Below is a small trained network, with its code and all its weights. Each question gives an input and a class and asks what happens when units are switched off, that is, made to give their printed mean instead of their output.

import numpy as np


def w(rows, s, z=0):
    codes = np.array(rows[::2]) - 128.0
    scale = np.full(codes.shape[1], s)
    scale[-1] = z or s
    return codes * scale


def norm(h):
    return h / np.sqrt((h * h).mean(-1, keepdims=True) + 1e-5)


def f(y):
    return np.maximum(y, 0)


def log_softmax(a):
    a = a - a.max(-1, keepdims=True)
    return a - np.log(np.exp(a).sum(-1, keepdims=True))


def net(x, mask):
    res = np.array(x, float).reshape(1, 3) / 4 @ E
    u = 0
    for l in range(2):
        y = f(norm(res) @ A[l][:, :-1].T + A[l][:, -1])
        res = res + np.where(mask[u : u + 5], y, B[l][:, -1]) @ B[l][:, :-1]
        u += 5
    return log_softmax(norm(res)[-1] @ U[:, :-1].T + U[:, -1])


A, B = {}, {}
E = w([
[72,107,93,70,200],'x0',
[36,130,74,2,50],'x1',
[115,36,53,81,138],'x2',
],0.0074)
A[0] = w([
[217,156,152,160,147,3],'0.n0',
[173,79,53,171,110,93],'0.n1',
[191,72,90,141,159,148],'0.n2',
[60,159,9,118,201,2],'0.n3',
[111,66,119,119,200,17],'0.n4',
],0.012,0.0044)
B[0] = w([
[115,219,80,178,201,227],'0.n0',
[132,59,72,199,81,216],'0.n1',
[141,56,175,134,111,255],'0.n2',
[63,138,84,184,214,241],'0.n3',
[127,2,212,60,14,210],'0.n4',
],0.0098,0.0051)
A[1] = w([
[174,123,170,178,118,18],'1.n0',
[70,55,132,191,100,255],'1.n1',
[255,125,202,135,202,39],'1.n2',
[174,153,156,188,162,62],'1.n3',
[157,65,57,112,46,162],'1.n4',
],0.0088,0.003)
B[1] = w([
[108,195,110,74,211,158],'1.n0',
[138,120,126,72,137,254],'1.n1',
[15,155,98,38,11,178],'1.n2',
[121,156,119,159,241,185],'1.n3',
[163,177,197,157,107,211],'1.n4',
],0.012,0.0073)
U = w([
[152,207,173,77,14,180],'0',
[55,101,80,26,170,130],'1',
[174,144,88,122,117,33],'2',
[166,20,179,131,80,186],'3',
[112,221,134,179,201,220],'4',
[197,141,65,106,122,1],'5',
[251,102,99,206,179,66],'6',
],0.019,0.0086)

Each question gives the input, the list of numbers given to net, and the class t.
The units are the neurons (one row each of A and B). Each row of codes is followed by its name. A weight is (code - 128) times the scale printed after its matrix; where a second scale follows, it is the last column's (A, B and U).
mask holds one flag per neuron, layer by layer. A switched-off neuron (its flag False) gives its mean, the last column of its row in B, instead of its output. The means were averaged over made-up inputs and are rounded, as every weight is.
A unit's drop is (log p(t) with every unit on - log p(t) with that unit switched off) / (log p(t) with every unit on - log p(t) with every unit switched off).
The circuit of an input: a set's keep is (log p(t) with only the set's units on - log p(t) with every unit switched off) / (log p(t) with every unit on - log p(t) with every unit switched off). Starting from all 10 units, units are removed one at a time, each time the one whose removal leaves the highest keep (on an exact tie, the one counted first), for as long as the keep stays at least 0.8.
circuit, biggest first: the units of the circuit, biggest drop first
top k neurons: the k neurons with the biggest drops, biggest first
k most important neurons of layer l: the k neurons of layer l with the biggest drops, biggest first
drop of u: that unit's drop, to one decimal
input [7,-8,1], class 3: top 2 neurons	0.n4, 0.n2
input [-8,6,7], class 0: circuit, biggest first	1.n4
input [-6,-1,2], class 6: top 2 neurons	0.n1, 1.n2
input [-4,-8,5], class 4: top 2 neurons	0.n0, 0.n4
input [8,-3,-4], class 1: circuit, biggest first	0.n4, 1.n4
input [2,-8,2], class 1: 2 most important neurons of layer 1	1.n2, 1.n4
input [0,4,-2], class 0: top 2 neurons	0.n3, 0.n0
input [-3,-1,2], class 6: circuit, biggest first	0.n1, 0.n4
input [-1,2,-7], class 4: top 2 neurons	0.n4, 1.n2
input [2,-5,0], class 1: 2 most important neurons of layer 1	1.n2, 1.n4
input [7,-2,-4], class 1: 2 most important neurons of layer 1	1.n4, 1.n3
input [3,2,8], class 3: top 2 neurons	0.n4, 0.n0
input [8,-7,6], class 3: drop of 0.n4	0.1
input [5,-2,7], class 3: circuit, biggest first	0.n4
input [6,-4,3], class 3: drop of 0.n4	0.2
input [4,0,5], class 3: drop of 0.n4	0.5
